Here is a tiny trained network, its code and every weight. The questions are about switching its units off for an input and a class, where a switched-off unit gives its printed mean instead of its output.

import numpy as np


def w(rows, s, z=0):
    codes = np.array(rows[::2]) - 128.0
    scale = np.full(codes.shape[1], s)
    scale[-1] = z or s
    return codes * scale


def f(y):
    return y / 2 * (1 + np.tanh(0.7978845608 * (y + 0.044715 * y**3)))


def log_softmax(a):
    a = a - a.max(-1, keepdims=True)
    return a - np.log(np.exp(a).sum(-1, keepdims=True))


def net(x, mask):
    res = np.array(x, float).reshape(1, 3) / 4 @ E
    y = f(res @ A[0][:, :-1].T + A[0][:, -1])
    res = res + np.where(mask, y, B[0][:, -1]) @ B[0][:, :-1]
    return log_softmax(res[-1] @ U[:, :-1].T + U[:, -1])


A, B = {}, {}
E = w([
[213,44,243],'x0',
[20,15,125],'x1',
[194,46,1],'x2',
],0.0086)
A[0] = w([
[137,170,43,151],'neuron 1',
[77,91,184,180],'neuron 2',
[130,234,84,186],'neuron 3',
[28,104,140,176],'neuron 4',
[137,119,17,254],'neuron 5',
[162,163,206,180],'neuron 6',
[164,21,128,181],'neuron 7',
[244,107,151,191],'neuron 8',
[93,111,145,112],'neuron 9',
[145,188,144,182],'neuron 10',
[178,89,130,136],'neuron 11',
[112,155,186,135],'neuron 12',
[231,112,96,184],'neuron 13',
[73,150,135,179],'neuron 14',
[81,2,114,167],'neuron 15',
],0.016,0.0088)
B[0] = w([
[98,171,91,204],'neuron 1',
[72,70,155,193],'neuron 2',
[69,195,127,227],'neuron 3',
[4,85,118,203],'neuron 4',
[148,146,65,252],'neuron 5',
[175,139,213,212],'neuron 6',
[184,95,90,219],'neuron 7',
[213,149,138,218],'neuron 8',
[88,116,108,143],'neuron 9',
[111,208,176,189],'neuron 10',
[208,116,93,166],'neuron 11',
[96,157,161,178],'neuron 12',
[222,158,98,206],'neuron 13',
[33,110,115,178],'neuron 14',
[137,53,70,233],'neuron 15',
],0.013,0.016)
U = w([
[177,68,129,62],'0',
[100,244,36,110],'1',
[85,14,89,159],'2',
[127,135,145,1],'3',
[120,175,245,155],'4',
[188,168,191,165],'5',
[63,109,207,119],'6',
[168,114,57,170],'7',
],0.013,0.0048)

Each question gives the input, the list of numbers given to net, and the class t.
The units are the neurons (one row each of A and B). Each row of codes is followed by its name. A weight is (code - 128) times the scale printed after its matrix; where a second scale follows, it is the last column's (A, B and U).
mask holds one flag per neuron, in row order. A switched-off neuron (its flag False) gives its mean, the last column of its row in B, instead of its output. The means were averaged over made-up inputs and are rounded, as every weight is.
A unit's drop is (log p(t) with every unit on - log p(t) with that unit switched off) / (log p(t) with every unit on - log p(t) with every unit switched off).
The circuit of an input: a set's keep is (log p(t) with only the set's units on - log p(t) with every unit switched off) / (log p(t) with every unit on - log p(t) with every unit switched off). Starting from the 12 units with the biggest drops (on a tie, the unit counted first), units are removed one at a time, each time the one whose removal leaves the highest keep (on an exact tie, the one counted first), for as long as the keep stays at least 0.8.
circuit, biggest first: the units of the circuit, biggest drop first
k most important neurons: the k neurons with the biggest drops, biggest first
drop of u: that unit's drop, to one decimal
input [8,-1,0], class 5: circuit, biggest first	(neuron 8)
input [6,-1,-4], class 4: 3 most important neurons	(neuron 5; neuron 15; neuron 13)
input [3,2,2], class 0: circuit, biggest first	(neuron 1; neuron 3)
input [0,-1,0], class 5: circuit, biggest first	(neuron 4; neuron 1; neuron 15)
input [8,2,4], class 0: circuit, biggest first	(neuron 3; neuron 8)
input [8,-1,3], class 0: 2 most important neurons	(neuron 7; neuron 5)
input [3,-6,-2], class 5: 2 most important neurons	(neuron 8; neuron 4)
input [2,6,-7], class 2: 2 most important neurons	(neuron 10; neuron 3)
input [3,0,1], class 0: 4 most important neurons	(neuron 3; neuron 5; neuron 1; neuron 10)
input [6,-6,6], class 5: 3 most important neurons	(neuron 8; neuron 15; neuron 4)
input [-5,-6,-8], class 4: 2 most important neurons	(neuron 6; neuron 5)
input [4,2,2], class 0: 3 most important neurons	(neuron 5; neuron 1; neuron 3)
input [-5,-4,-7], class 4: 2 most important neurons	(neuron 5; neuron 6)
input [2,1,-8], class 6: circuit, biggest first	(neuron 2)
input [3,4,-4], class 2: 2 most important neurons	(neuron 10; neuron 3)
input [-1,4,4], class 2: drop of neuron 15	0.1
input [7,6,6], class 7: drop of neuron 13	0.5
input [2,-4,-2], class 4: drop of neuron 15	0.2
